(in the rows, 128 means zero)
Each row of numbers stands for one node and depends on some of the facts below. Use the named rows to name the rest.

How the nodes are related:
baflo γ:veso biflik π:didrogru κ:a η:695
batrul π:trimomi κ:a η:695
bedil θ:mitak κ:b η:421
befler κ:a η:695
besur κ:a η:421
biflik θ:grelu κ:a η:695
bimos θ:plodu κ:a η:507
braklosem γ:kuvezol popi grabri ligrak kuplibruk κ:b η:507
bribribrim θ:zope κ:b η:440
bridas κ:b η:440
bridres π:trizu θ:pligra κ:b η:695
brorir θ:dreflir κ:a η:695
brudopler γ:grostuzon besur θ:plupin κ:a η:695
bubam γ:flebrik θ:gibral κ:b η:440
dazubrus π:fabrorik θ:lamok κ:b η:507
delu π:grabri θ:dazubrus κ:b η:71
didrogru γ:trunizer zoplam lofoske kuplibruk besur θ:delu κ:a η:695
diskim γ:vugrin trokas κ:b η:440
drefle π:pesti κ:a η:440
dreflir θ:vadur κ:a η:695
dreta θ:skiklir κ:b η:440
drigin γ:trizu tisor π:pabror κ:b η:695
dronur π:fomefor κ:a η:421
drotra θ:drumastim κ:a η:440
drumastim κ:a η:695
dupu γ:pabror θ:videstus κ:a η:421
fabrorik κ:b η:440
fanopes γ:vugrin kuvezol trokas lelas zadom θ:tifir κ:b η:507
fatruk κ:b η:507
fimo θ:gostak κ:b η:421
firor κ:a η:507
flalo θ:satri κ:a η:695
flatrul π:lemem κ:a η:71
flebrik κ:a η:421
fleklubron κ:b η:71
flozan κ:a η:695
fluflos κ:a η:440
foflun π:visati θ:fudam κ:b η:695
fofuplir κ:a η:440
fomefor γ:pivor mogum vugrin tutrum gibral tamom fomuk θ:truplem κ:b η:440
fomuk π:tisor θ:vadrezu κ:a η:695
fudam γ:konir drefle θ:narofak κ:b η:695
fuskur γ:lamok biflik κ:b η:421
gafur γ:trimomi tibas κ:b η:695
gako θ:guda κ:a η:695
gesok π:firor κ:a η:695
gibral θ:trazofo κ:a η:71
gidak γ:gistaklor simu κ:a η:695
gistaklor π:sketran θ:skito κ:a η:695
gobus γ:nobron trabrofim κ:b η:695
godri π:tutrogon κ:a η:71
gostak π:tegiste θ:fomuk κ:a η:71
grabri π:pligra κ:a η:507
graskor γ:redun π:skiklir θ:mebe κ:b η:421
gregrek γ:fofuplir ristos κ:a η:507
gregrun γ:pabror besur tamom θ:nobron κ:a η:695
greklos θ:putretruk κ:a η:507
grelu π:zope θ:serak κ:b η:71
gridrom γ:pivor trabrofim dazubrus π:stogim κ:b η:695
grostuzon κ:a η:695
guda θ:plivugrin κ:a η:71
gufus π:batrul κ:b η:507
gupebro γ:gako popi lelas mastok π:kegraner κ:a η:440
guso π:gridrom κ:b η:695
kadar θ:gako κ:b η:440
kegraner γ:vadrezu pliton klabrum π:graskor κ:b η:71
kesul θ:gidak κ:a η:695
klabrum π:gafur κ:b η:695
klebres κ:a η:695
klegra π:delu κ:a η:507
kleklir γ:pliton klebres nuzin θ:vugrin κ:a η:695
klide γ:lofoske κ:a η:507
kloskom γ:stogim gibral θ:trokas κ:b η:440
konir θ:tibas κ:a η:507
koririr θ:gregrun κ:b η:507
kuplibruk θ:trotir κ:a η:421
kuvezol π:foflun κ:a η:440
lamok θ:ploge κ:a η:695
ledoton κ:a η:507
lelas θ:tebun κ:b η:440
lemem γ:notopul ligrak zituk gibral θ:potos κ:a η:695
lenus θ:bubam κ:a η:421
ligrak κ:a η:507
lobas γ:ristos θ:lofoske κ:b η:695
lofoske π:pluvus θ:koririr κ:b η:507
loplo π:dazubrus θ:ristos κ:b η:421
loskapluk κ:a η:695
loskim θ:torek κ:a η:695
lunol θ:dreta κ:a η:421
mastok π:gako κ:a η:695
mebe γ:lamok lenus θ:dupu κ:a η:695
mitak θ:kloskom κ:b η:507
mogum π:trutro θ:bridas κ:b η:507
narofak γ:rasi bedil θ:treses κ:a η:695
natos π:rugur κ:a η:421
nobron κ:b η:507
nobus π:drefle θ:trutro κ:a η:421
notopul κ:b η:695
nubim κ:a η:421
nuror γ:lunol bribribrim π:kuvezol κ:a η:421
nuzin θ:notopul κ:a η:421
pabror θ:loplo κ:a η:695
pepur π:simu θ:stefa κ:a η:507
pesti π:baflo θ:graskor κ:a η:507
pidis γ:lamok nobron truplem trotir ledoton θ:godri κ:b η:695
pivor κ:a η:695
plastor γ:dreta kuplibruk κ:b η:421
plastun γ:nubim θ:toze κ:b η:695
plebrepor γ:torek π:nuzin θ:trunizer κ:a η:421
pledrim θ:plastun κ:b η:440
plesko π:lunol κ:a η:695
pletrer γ:pledrim pabror torek greklos veplon ledoton κ:a η:507
pligra γ:voplek bridres flebrik rasi tisor π:fatruk θ:lenus κ:a η:440
pliton θ:rasi κ:b η:421
plivugrin θ:didrogru κ:a η:695
plodu θ:bridres κ:b η:695
ploge θ:lemem κ:b η:421
plupal θ:fimo κ:a η:421
plupin γ:puple besur bridas trazofo κ:a η:71
pluvus γ:vorak biflik fabrorik plodu κ:b η:695
popi π:gesok θ:konir κ:a η:695
posku γ:vadrezu fofuplir π:tovi κ:a η:695
potos γ:tegiste tutrul firor drotra θ:nuzin κ:b η:440
puple κ:a η:421
putretruk γ:lofoske koririr κ:b η:507
rasi π:grelu θ:lelas κ:b η:507
redun κ:b η:440
replas π:notopul κ:b η:695
ristos θ:pledrim κ:a η:695
rizus γ:nubim vugrin flozan pledrim κ:a η:71
rugur γ:tegiste lenus nobus π:gupebro θ:pesti κ:b η:421
ruklo π:vugrin κ:a η:695
satri π:gistaklor θ:zoplam κ:b η:421
semum γ:tegiste gako stogim κ:a η:71
serak κ:b η:421
simu π:natos κ:b η:507
skebri γ:fleklubron torek κ:a η:695
skemo γ:skito ploge pepur κ:a η:695
sketran γ:bridres mitak dreta pliton θ:plupal κ:b η:695
skigol γ:klebres θ:staman κ:b η:421
skiklir γ:zoplam π:plebrepor θ:batrul κ:a η:507
skito θ:flatrul κ:b η:695
skoben γ:redun κ:b η:695
sosal γ:kuvezol loskim greklos befler κ:a η:440
staman π:replas κ:a η:695
stazon π:bridas θ:biflik κ:b η:507
stefa γ:fleklubron zadom tisor θ:klabrum κ:b η:440
stogim π:pepur κ:b η:695
sugrol γ:pledrim lenus κ:a η:695
sukloklel γ:torek π:dronur κ:b η:71
tagrum γ:drotra θ:flozan κ:a η:421
tamom κ:a η:421
tasis π:zadom θ:tutrogon κ:a η:695
tebun γ:replas kesul κ:a η:695
tegiste π:stazon κ:b η:421
tibas θ:kuplibruk κ:b η:695
tifir γ:fluflos θ:braklosem κ:a η:421
tisor π:gostak κ:a η:71
torek π:brorir θ:brorir κ:b η:695
tovi γ:koririr dreflir staman κ:b η:695
toze γ:notopul lamok foflun gufus π:tasis θ:grostuzon κ:a η:421
trabrofim θ:flalo κ:a η:507
trasol θ:mogum κ:a η:507
trazofo θ:fanopes κ:a η:695
treses θ:plebrepor κ:b η:71
trimomi π:fomuk κ:b η:421
trizu π:loplo θ:tasis κ:a η:71
trokas π:bridres θ:trasol κ:b η:421
tropul γ:gako fatruk loskapluk mastok drefle κ:b η:440
trotir π:vipok θ:lunol κ:a η:695
trunizer θ:natos κ:a η:695
truplem κ:b η:421
trutro γ:tegiste bimos π:plesko θ:tutrum κ:b η:421
tutrogon π:gregrek θ:kesul κ:a η:421
tutrul π:lenus κ:b η:421
tutrum θ:brudopler κ:a η:695
vadrezu θ:pidis κ:b η:507
vadur γ:mitak serak θ:trabrofim κ:a η:695
veplon π:potos θ:vipok κ:a η:695
veso θ:tutrul κ:b η:421
videstus θ:bimos κ:a η:421
vipok γ:kadar flalo θ:pliton κ:b η:695
visati γ:voplek simu π:mebe κ:b η:695
voplek κ:a η:440
vorak θ:rugur κ:b η:695
vugrin π:satri θ:pepur κ:a η:440
zadom π:sukloklel κ:b η:421
zifom γ:flozan tutrul befler π:plivugrin κ:b η:507
zigom γ:puple bedil κ:b η:440
zigran γ:fofuplir guso pepur κ:a η:421
ziror γ:ligrak klebres θ:flebrik κ:b η:695
zituk κ:a η:507
zope π:nubim θ:pabror κ:b η:421
zoplam θ:bedil κ:b η:421

Known rows:
[104 112 140  98 136 177 136 153 104 121 116 135 129  89  79 135 134  26
 120  97 107 114 133 130  63 121 113 108 159  96 188 110 132] -> popi
[167 122 123 114 105 156 118 126 116 125  97 171 111 117 100  96 128 104
 118 128  99 127 130 117 106 120 122  93 161 123 107 145 126] -> rasi
[136 130 122 120 116 159 120 127 137 126 126 134 110 135 121 119 116 142
  90 134 127 138 124 133 118 121 121 154 137 122 117 135 134] -> rugur
[173 135 100 177  79 168  96 125 122 136 103 153 115 128  80  88 113 133
 177 143  86 126 120 133 135 128 157 116 149 158  84 162 130] -> tutrul
[135 120 127 127 149 160 120 133 131 128 146 119 140 113 119 140 134 116
 143 123 131 129 129 128 112 116 127 131 137 113 113 127 120] -> trizu
[145 132 127 119 112 128 119 113 132 131 116 139 118 131 120 111 127 149
 128 129 121 130 127 127 121 123 117 136 130 128 118 136 134] -> simu
[149 131 114 134 117 168 112 113 134 122 132 133 110 136 132 114 115 156
 116 143 130 137 124 129 141 119 128 150 137 133  82 141 128] -> trutro
[132 117 116 150 132 181 133 142 108 119 124 142 130 108 106 123 128  62
 153 126 109 122 130 118 127 122 136  86 155 128 114 127 120] -> trotir
[109 126 124 144 134 146 132 134 119 117 138 110 131 125 137 140 124 112
 148 123 138 124 130 134 137 129 136 132 124 131 139 120 125] -> brudopler
[148 125 128 119 136 131 128 141 127 137 136 123 147 123 119 146 130 122
 157 127 121 128 129 125 117 131 123 118 132 134 119 128 124] -> konir
[133 121 121 129 134 137 127 150 129 119 138 123 144 133 129 147 128 114
 110 129 129 125 130 132 112 128 143 118 133 128 126 130 123] -> semum
[113 127 127 145 143 133 138 136 124 128 137 121 136 124 128 139 133 107
 143 125 130 126 129 126 140 130 133 117 123 128 132 120 126] -> loskapluk
[113 127 128 148 141 130 134 135 126 133 138 115 134 119 121 138 130 108
 151 124 132 125 127 129 130 130 135 127 122 123 135 120 127] -> dreflir
[121 132 130 128 118 135 126 114 130 127 119 135 109 136 134 117 119 140
 103 133 133 132 127 133 138 125 124 136 130 124 133 127 128] -> tropul
[118 127 125 144 142 124 136 131 125 129 136 117 138 122 128 138 132 110
 135 124 130 124 129 127 140 132 133 115 122 126 134 119 125] -> ristos
[137 128 142 139 149 113 139 134 133 151 140 124 142 119 114 145 127 118
 139 130 127 136 127 135 116 138 128 116 133 113 113 117 109] -> drotra
[123 127 129 133 139 131 136 133 126 134 136 120 143 125 125 145 129 112
 158 127 127 128 129 126 133 134 125 122 128 133 128 122 125] -> fluflos
[156 125 126 111 133 126 124 137 127 134 131 122 151 122 120 143 133 126
 156 126 119 125 130 126 111 133 123 123 130 136 125 132 118] -> kuplibruk
[165 120 142 114 146 122 132 149 130 135 137 128 144 123 133 145 128 126
 123 131 127 136 130 131  93 132 124 117 144 116  98 126 104] -> tagrum
[108 130 118 145 126 105 137 142 122 123 129 122 144 135 130 139 134 114
 140 126 121 119 130 122 148 139 144 103 113 152 146 127 136] -> grostuzon
[158 131 135 107 115 103 123 115 133 135 113 146 123 130 124 106 133 161
 104 131 120 131 129 125 124 128 119 119 128 126 111 139 126] -> pliton

Which node is each row?
No name comes twice in this set of rows, the named rows included.
[162 120 143 104 152 117 137 141 131 139 135 136 146 118 132 143 134 122
 136 131 127 137 132 118 107 130 115 108 145 114  99 124 108] | greklos
[124 132 132  93 112 125 125 130 135 131 117 134 116 132 101 121 128 126
  79 122 116 128 124 131  95 126 115 152 130 123 155 130 149] | tegiste
[113 118 140  79 149 116 156 143 119 119 122 136 144 127 147 158 142  85
  98 118 130 127 138 111 115 131 104  99 136 120 159 109 129] | vugrin
[120 118 140 152 106 153 117 128 114 134 109 167  84 110 141  82 122  83
 184 143 122 132 126 116 133 113 138 136 176 114 114 130 134] | torek
[ 93 130 119 136 123 165 126 115 126 110 130 132 100 133 139 115 120 120
  95 130 142 131 125 128 145 116 129 148 126 122 141 126 143] | pidis
[123 128 126 150 134  80 144 140 125 129 125 130 144 136 136 137 136 113
 123 132 122 125 129 119 142 142 141  92 117 145 137 126 127] | flozan
[151 143 133 142  91  41 122 128 141 153 101 145 128 148 103 104 127 164
 109 139  98 128 123 138 127 148 151 109 119 147 129 148 128] | nobron
[143 123 121 113 131 170 123 140 124 125 142 110 148 119 115 147 130 119
 173 124 125 126 128 122 117 123 116 141 131 137 125 129 134] | plupal
[181 112 108 155 141 248 111 135 115 125 140 135 133 101 104 125 119  95
 198 140 110 135 126 114 124 107 122 113 173 123  42 144 105] | nobus
[127 142 136 117 131  74 125 105 154 146 135 116 124 147 148 126 129 202
 104 135 148 138 123 130 153 132 120 162  97 129 118 129 139] | fatruk
[139 129 132 114 120 100 120 119 137 125 112 151 123 134 131 104 138 140
  79 129 123 128 129 123 125 123 131 108 129 118 123 139 129] | grelu
[139 136 117 121  92 116 117 124 125 116 108 134 121 148 128 114 122 157
 115 130 117 120 128 131 135 135 133 131 117 155 143 144 140] | braklosem
[151 130 129 110 112 120 116 121 130 124 114 136 118 134 129 112 124 155
 110 127 126 128 129 132 112 127 123 137 132 128 123 139 125] | plastor
[ 85 123 138 113 147 173 134 137 120 125 143  98 131 104 105 147 131  79
 138 102 136 118 128 138  98 118 112 156 123 109 187 105 143] | gistaklor
[103 144 120 152 133  70 138  94 148 125 133 122 117 160 176 118 135 192
  90 146 157 134 125 115 207 133 133 134  87 142 109 130 138] | notopul

Now the same nodes, written a new way:
Some rows with their names:
[132 146 142 157 131 108 196 122 150 139 177 129 119 135 144 162 160 136
 119  96 110 129 125  99 157 118 162 170 124 138 111 118  96 168 124 132
 146 110 115] -> sketran
[145 152 141 139 125  94 139 118 165 130 142 129 130 119 135 140 125 113
 116  94 133 108 122 119 142 146 143 105 130 117 128 125 115 148 123 130
 112 129 139] -> plastor
[134 167 106 144 119 112 117 135 174 124 131 109  80 123  89 102 112 142
 137 140 148 116 163 124 152 106 106 104 133 150 159 106 117 120 136 109
 140 143 123] -> trutro
[122 150 120 149 123 140 131 127 226 111 143 133 117 121 131  82  95 129
 142 168 120 138 171 115 112 109 104 162 140 154 138 133 133 137 139 117
 173 145 113] -> sukloklel
[137 118 146 112 128 125 118 124  84 148 126 134 148 141 126 143 150 127
 128 116 115 128 111 136 118 142 160 123 124 111 122 120 130 126 122 130
 120 121 139] -> fofuplir
[116 119 132 100 112 158  97 118 129 120 124 150 159 133 139  82 117 130
 174 170 137 140 151 112 100 140 101 134 163 146 138 104 157 104 145 121
 126 146 122] -> flatrul
[145 152 115 140 119 136 104 140 152 126 109 116  90 116  80 105  95 142
 109 139 143 120 138 152 134 106 100  80 127 143 156 127 123 116 127 113
 152 138 124] -> trokas
[140 149 113 144 119 150 120 143 146 111 114 114  93 123 102  96  92 149
 123 152 128 135 145 138 110  91 107 104 144 160 136 120 128 120 138 114
 160 133 113] -> bridres
[127 114 114 106 133 174  50 150 158 107  63 129 136 116 123  89  91 121
 151 174 132 137 150 171  82 129 125 122 124 117 136 144 163 103 124 121
 133 153 143] -> staman
[126 117 120 123 132 117 151 117  45 134 152 128 134 154 125 140 165 137
 138 107 124 127 111 112 143 131 133 107 144 133 111 103 115 118 136 137
  85 116 124] -> plivugrin
[114 123 114 124 133 157 119 151 117 149 128 112 107 134 106 144 160 160
 134 149  99 147 150 150 140  93 167 184  94 134 123 131 136 129 112 125
 167 121 119] -> veplon
[135 143 153 135 108  74 163 124 121 138 136 134 125 121 137 150 127 115
 114  86 137 114 115 104 155 137 127 111 138 125 138 116 110 144 125 125
 114 117 136] -> fimo
[132 124 150 114 124 125 114 122  80 151 135 134 146 135 113 144 141 123
 119 115 116 121 110 142 133 144 151 108 118 106 126 118 132 127 111 127
 119 125 140] -> nubim
[132 114 146 109 117 127 143 121  66 142 135 141 157 151 133 140 153 135
 131 120 112 135 109 115 126 140 149 117 141 128 120 106 130 130 127 133
 115 119 130] -> lamok
[141 138 125 159 154 122 125 140 183 132 118 111 104 103 109 166 115 113
  88 107 106 118 105 175 137 118 168 147  64  94 110 194 111 160  98 135
 163 113 143] -> veso
[144 136 144 136 121 108 133 128 135 126 112 130 125 109 124 149 106 107
 103  96 127 116 112 140 122 133 132  99 119 110 129 139 119 144 117 129
 123 124 142] -> bedil
[130 119 142 106 126 109 113 126  73 152 122 127 136 132 123 155 151 126
 115 110 127 121 114 140 133 140 142 121 115 103 122 128 137 122 115 129
 110 124 141] -> tamom
[141 101 137 106 131 148  96 117  92 121 103 145 176 134 143 113 115 114
 138 129 131 128 107 143  85 159 127  95 143 108 115 122 141 115 129 132
  98 137 143] -> flozan
[119 123 125 106 123 152 109 147 114 135 108 123 127 131 117 123 135 143
 146 157 122 144 152 137 122 111 137 153 125 135 135 120 141 113 127 121
 152 135 126] -> mastok
[132 113 139 117 130 145 125 124  85 139 129 133 158 141 129 132 139 128
 134 123 108 133 111 132 115 141 155 126 127 116 111 119 135 130 121 136
 120 122 135] -> befler
[152 140 126 143 133 109 130 121 114 128 130 123 112 119 110 135 112 119
  94  97 136 108  97 145 125 132 113  62 122 117 122 138 109 131 126 133
 113 119 136] -> zoplam

Which node is each row?
No name comes twice in this set of rows, the named rows included.
[110 107 136 110 130 115 164 112  69 143 156 142 151 144 155 150 155 128
 131 123 112 134 122  91 136 133 120 158 137 131 114 126 133 130 133 141
 113 111 117] | guda
[115 119 114 104 116 151  97 118  99 112 126 139 136 141 124  73 113 136
 158 169 146 134 142 112  97 127  73 110 174 152 148  97 152  81 158 120
 111 147 110] | godri
[137 139 142 106  79 114 140 139 127 111  93 144 133 120 141 104  90 132
 137 134 147 132 145 100 107 126  98  89 193 165 162  90 136 120 151 114
 142 136 128] | klabrum
[133 104 116 111 146 142  81 129 136 104  87 134 155 123 148 120 108 105
 135 128 143 125 115 155  84 160 123 106 126  93 120 142 150 115 123 133
  77 146 151] | drumastim
[133 120 133 110 111 108 121 117  27 142 137 128 130 143 102 137 159 130
 123 106 143 118 104 123 144 141 114  71 140 124 141  94 119 105 132 130
  93 115 131] | nuzin
[162 135 157 114 118 121 108 119 141 114  91 148 155 118 150 107  60 100
 115 115 138 115 107 138  79 155  99  50 154 114 115 127 131 129 132 126
  98 143 140] | bridas
[122 127 108 151 152 169 102 139 236 100 108 126 109  93 118 100  63 107
 114 169 120 135 141 171  91 112 112 151  90 121 130 199 144 137 115 133
 192 135 128] | lofoske
[120 142 119 146 126 133 136 122 220 115 152 134 126 119 132  98 104 114
 130 153 137 130 158 115 120 117 106 158 135 149 143 143 130 132 135 123
 175 136 117] | zifom
[132 142 123 142 119 147 135 147 181 125 105 122 107 114 123 123 104 131
 118 141 116 139 147 137 125 106 140 155 122 145 134 148 128 140 124 119
 173 130 126] | torek
[118 115 126 130 147 139 154 136  78 155 142 115 130 137 128 178 173 141
 112 112  91 142 111 144 147 110 175 185  87 113  95 138 116 146 110 138
 142 109 123] | loskim
[137 115 120 146 165 147 128 121 188 108 118 124 138  94 147 131  64  94
  88 134 124 123 105 164  87 130 110 137  92 100 103 217 130 142 113 151
 159 125 132] | koririr
[102 124 105 143 136 161 135 133  96 142 147 116  98 144  86 116 144 168
 125 175  94 156 144 134 142  81 125 189 105 154 121 129 131 113 132 120
 175 117  98] | trizu

Now the same nodes, written a new way:
Some nodes and their rows:
[136 143 132 137 139 133 114 134 123 127 123 130 117 138] -> drotra
[114 130 120 113 132 104 130 134 125 133 136 142 132 136] -> ziror
[140 131 126 122 126 133 123 103 113 127 119 111 110 119] -> gupebro
[118  83 124 139 173 124 143  62 171 109  96 158  85 132] -> lenus
[130 139 132 144  70 145 142 159  82 146 177 130 145 122] -> gufus
[142 149 109 114 141 149 144 143 138 127 111 112  81  98] -> skebri
[137 148 132 126 148 132 104 144 124 125 116 140 118 137] -> tutrum
[140 147 131 154 131 136 109 138 124 122 130 136 116 141] -> pepur
[133 119 129 111 169 120  98 125 173 109  72 121 148 137] -> brorir
[159 117 118  98 109 178 144 151  92 144  96 111 178 128] -> gesok
[140 138 126 110 132 131 117 112 115 129 114 116 114 114] -> tebun
[106  93 118 118 152  98 139 103 181 114 104 132 150 135] -> potos
[114  65 112  89 133 126 155  96 165 124  84 115 179 115] -> tovi
[114 183 145 150 112  98  94 180 106 135 183 134 120 137] -> trokas
[138 134 132 113 131 137 115 114 117 127 111 119 125 115] -> flozan
[154 109 131 134 113 164 161 122 115 140 128  96 144 128] -> tisor
[135 193 142 141 132 122  85 169  84 135 160 148  86 137] -> trotir
[137 133 140 154 142 135 135 127 133 127 140 120 109 144] -> trizu
[125  93 125 115  98 146 158 135 121 139 132 119 179 119] -> trimomi
[137 133 132 111 131 138 113 115 119 126 110 121 125 115] -> pivor
[136 151 133 126 148 132 101 146 125 126 114 135 120 137] -> loskim

Which node is each row?
No name comes twice in this set of rows, the named rows included.
[119 159 135 163  97 120 121 169 101 137 187 151 118 139] | rasi
[115 125 117 130 129 117 147 145 140 130 141 136 129 132] | stefa
[109 113 141 152 132 111 143 136 152 129 157 125 133 140] | delu
[141  84 121 109 138 150 142  90 159 117  73 104 161 118] | nubim
[133 109 125 111 166 131 113 120 166 113  73 128 148 137] | plivugrin
[151  89 108 117 123 153 149  87 147 120  76 100 159 123] | gregrek
[143 148 127 120 140 144 114 158 111 131 113 138 136 143] | tasis
[121 144 143 123 145 112  96  95 136 116 118 123  91 106] | plesko
[168  72 107 108 107 193 169 122 136 130  62  99 218 132] | firor
[143 143 121 147 131 131 118 127 128 122 124 128 110 141] | skiklir
[136 132 115 142 142 141 153 113 114 131 133 155  72 136] | dupu
[142 155 106 137 156 147 150 164 156 123 117 125  74 120] | plebrepor
[141 143 131 153 132 140 111 136 129 122 124 136 122 142] | konir
[146 140 128 134 137 146 121 149 118 130 120 131 134 145] | tutrogon
[136 114 122 158 130 152 149 109 118 127 131 165  95 140] | bimos

